Below are the code and all the weights of a small trained network. Each question names an input and a class and asks about switching units off, where a switched-off unit gives its printed mean instead of its output.

import numpy as np


def w(rows, s, z=0):
    codes = np.array(rows[::2]) - 128.0
    scale = np.full(codes.shape[1], s)
    scale[-1] = z or s
    return codes * scale


def f(y):
    return np.maximum(y, 0)


def log_softmax(a):
    a = a - a.max(-1, keepdims=True)
    return a - np.log(np.exp(a).sum(-1, keepdims=True))


def net(x, mask):
    res = np.array(x, float).reshape(1, 6) / 4 @ E
    y = f(res @ A[0][:, :-1].T + A[0][:, -1])
    res = res + np.where(mask, y, B[0][:, -1]) @ B[0][:, :-1]
    return log_softmax(res[-1] @ U[:, :-1].T + U[:, -1])


A, B = {}, {}
E = w([
[138,114,195,51,50,161,117,98,180,137,234],'x0',
[99,116,84,160,80,108,177,89,110,31,149],'x1',
[74,41,48,69,97,114,121,123,96,186,72],'x2',
[34,194,69,184,127,191,62,113,88,169,150],'x3',
[253,102,97,110,149,173,111,32,83,155,226],'x4',
[185,126,107,88,37,134,17,130,138,2,117],'x5',
],0.0086)
A[0] = w([
[97,103,88,102,72,69,223,124,123,122,72,230],'neuron 1',
[59,116,143,234,158,171,143,90,147,189,228,175],'neuron 2',
[89,168,118,134,108,127,122,181,80,38,87,110],'neuron 3',
[135,170,158,138,107,136,124,141,192,91,194,121],'neuron 4',
[197,68,187,63,91,123,159,139,145,129,142,180],'neuron 5',
[173,82,111,164,79,127,44,102,140,89,92,83],'neuron 6',
[145,97,82,52,117,92,91,142,75,81,126,139],'neuron 7',
[98,42,97,102,119,59,199,124,109,53,99,104],'neuron 8',
[1,88,100,188,126,247,98,142,71,201,76,254],'neuron 9',
[127,157,174,79,57,138,100,116,216,93,87,135],'neuron 10',
[80,125,109,195,121,14,144,160,101,122,93,154],'neuron 11',
[115,134,224,142,194,37,199,209,162,125,89,183],'neuron 12',
],0.0084,0.005)
B[0] = w([
[131,148,170,109,128,128,192,143,66,132,73,198],'neuron 1',
[161,44,215,114,164,145,128,72,129,137,143,213],'neuron 2',
[135,116,171,154,207,102,141,92,110,127,177,182],'neuron 3',
[174,48,150,103,75,140,166,159,152,45,87,176],'neuron 4',
[101,173,162,100,188,105,49,150,80,99,162,187],'neuron 5',
[233,83,116,164,190,40,116,147,106,106,67,172],'neuron 6',
[123,85,165,117,173,100,140,142,81,194,133,167],'neuron 7',
[80,114,71,2,95,46,120,160,43,171,133,179],'neuron 8',
[165,158,112,173,192,97,75,185,87,220,141,247],'neuron 9',
[106,154,146,58,140,189,135,113,133,110,208,181],'neuron 10',
[165,92,143,32,94,87,115,154,136,199,146,195],'neuron 11',
[234,93,80,119,96,141,204,148,122,82,27,220],'neuron 12',
],0.0098,0.016)
U = w([
[129,168,79,220,161,52,62,187,112,91,115,80],'0',
[122,109,183,119,186,140,98,77,140,154,217,185],'1',
[162,75,147,204,119,126,184,110,217,67,52,115],'2',
[145,99,122,92,159,22,131,181,81,222,70,134],'3',
[11,205,2,191,7,108,164,85,212,139,92,2],'4',
[133,130,138,76,19,165,141,136,157,35,130,128],'5',
],0.0099,0.0051)

Each question gives the input, the list of numbers given to net, and the class t.
The units are the neurons (one row each of A and B). Each row of codes is followed by its name. A weight is (code - 128) times the scale printed after its matrix; where a second scale follows, it is the last column's (A, B and U).
mask holds one flag per neuron, in row order. A switched-off neuron (its flag False) gives its mean, the last column of its row in B, instead of its output. The means were averaged over made-up inputs and are rounded, as every weight is.
A unit's drop is (log p(t) with every unit on - log p(t) with that unit switched off) / (log p(t) with every unit on - log p(t) with every unit switched off).
The circuit of an input: a set's keep is (log p(t) with only the set's units on - log p(t) with every unit switched off) / (log p(t) with every unit on - log p(t) with every unit switched off). Starting from all 12 units, units are removed one at a time, each time the one whose removal leaves the highest keep (on an exact tie, the one counted first), for as long as the keep stays at least 0.8.
circuit, biggest first: the units of the circuit, biggest drop first
top k neurons: the k neurons with the biggest drops, biggest first
drop when u is switched off: that unit's drop, to one decimal
input [3,-2,-6,2,-3,7], class 5: circuit, biggest first => (neuron 9)
input [3,-2,-6,7,-8,8], class 1: top 2 neurons => (neuron 3; neuron 10)
input [0,-5,-6,-8,3,3], class 5: circuit, biggest first => (neuron 9; neuron 4)
input [5,0,-7,-5,8,5], class 5: top 4 neurons => (neuron 4; neuron 9; neuron 2; neuron 3)
input [7,7,0,-6,1,3], class 5: top 2 neurons => (neuron 9; neuron 10)
input [0,8,-6,1,3,-6], class 2: circuit, biggest first => (neuron 9; neuron 8)
input [-5,-1,-7,-3,4,7], class 0: circuit, biggest first => (neuron 2; neuron 11)
input [8,-6,3,-5,-5,4], class 5: circuit, biggest first => (neuron 9; neuron 10)
input [7,-8,-4,-4,4,0], class 1: top 2 neurons => (neuron 5; neuron 12)
input [7,8,-1,-6,4,-8], class 1: top 2 neurons => (neuron 9; neuron 5)
input [3,7,-1,4,-2,4], class 1: top 3 neurons => (neuron 12; neuron 3; neuron 10)
input [8,-6,-3,-1,-3,-4], class 5: top 2 neurons => (neuron 9; neuron 12)
input [8,4,8,6,6,0], class 1: top 2 neurons => (neuron 12; neuron 8)
input [8,-5,-7,-5,4,-8], class 1: circuit, biggest first => (neuron 2)
input [0,-5,-6,3,3,5], class 5: top 2 neurons => (neuron 9; neuron 4)
input [7,-1,-1,-4,0,2], class 5: top 2 neurons => (neuron 9; neuron 4)
input [8,-5,2,-7,-1,6], class 1: top 2 neurons => (neuron 5; neuron 10)
input [0,7,-7,7,8,3], class 2: drop when neuron 9 is switched off => 0.2
input [-6,-7,-8,-2,7,-5], class 2: drop when neuron 9 is switched off => 0.2
input [-1,2,-6,-4,-8,4], class 5: drop when neuron 9 is switched off => 0.4
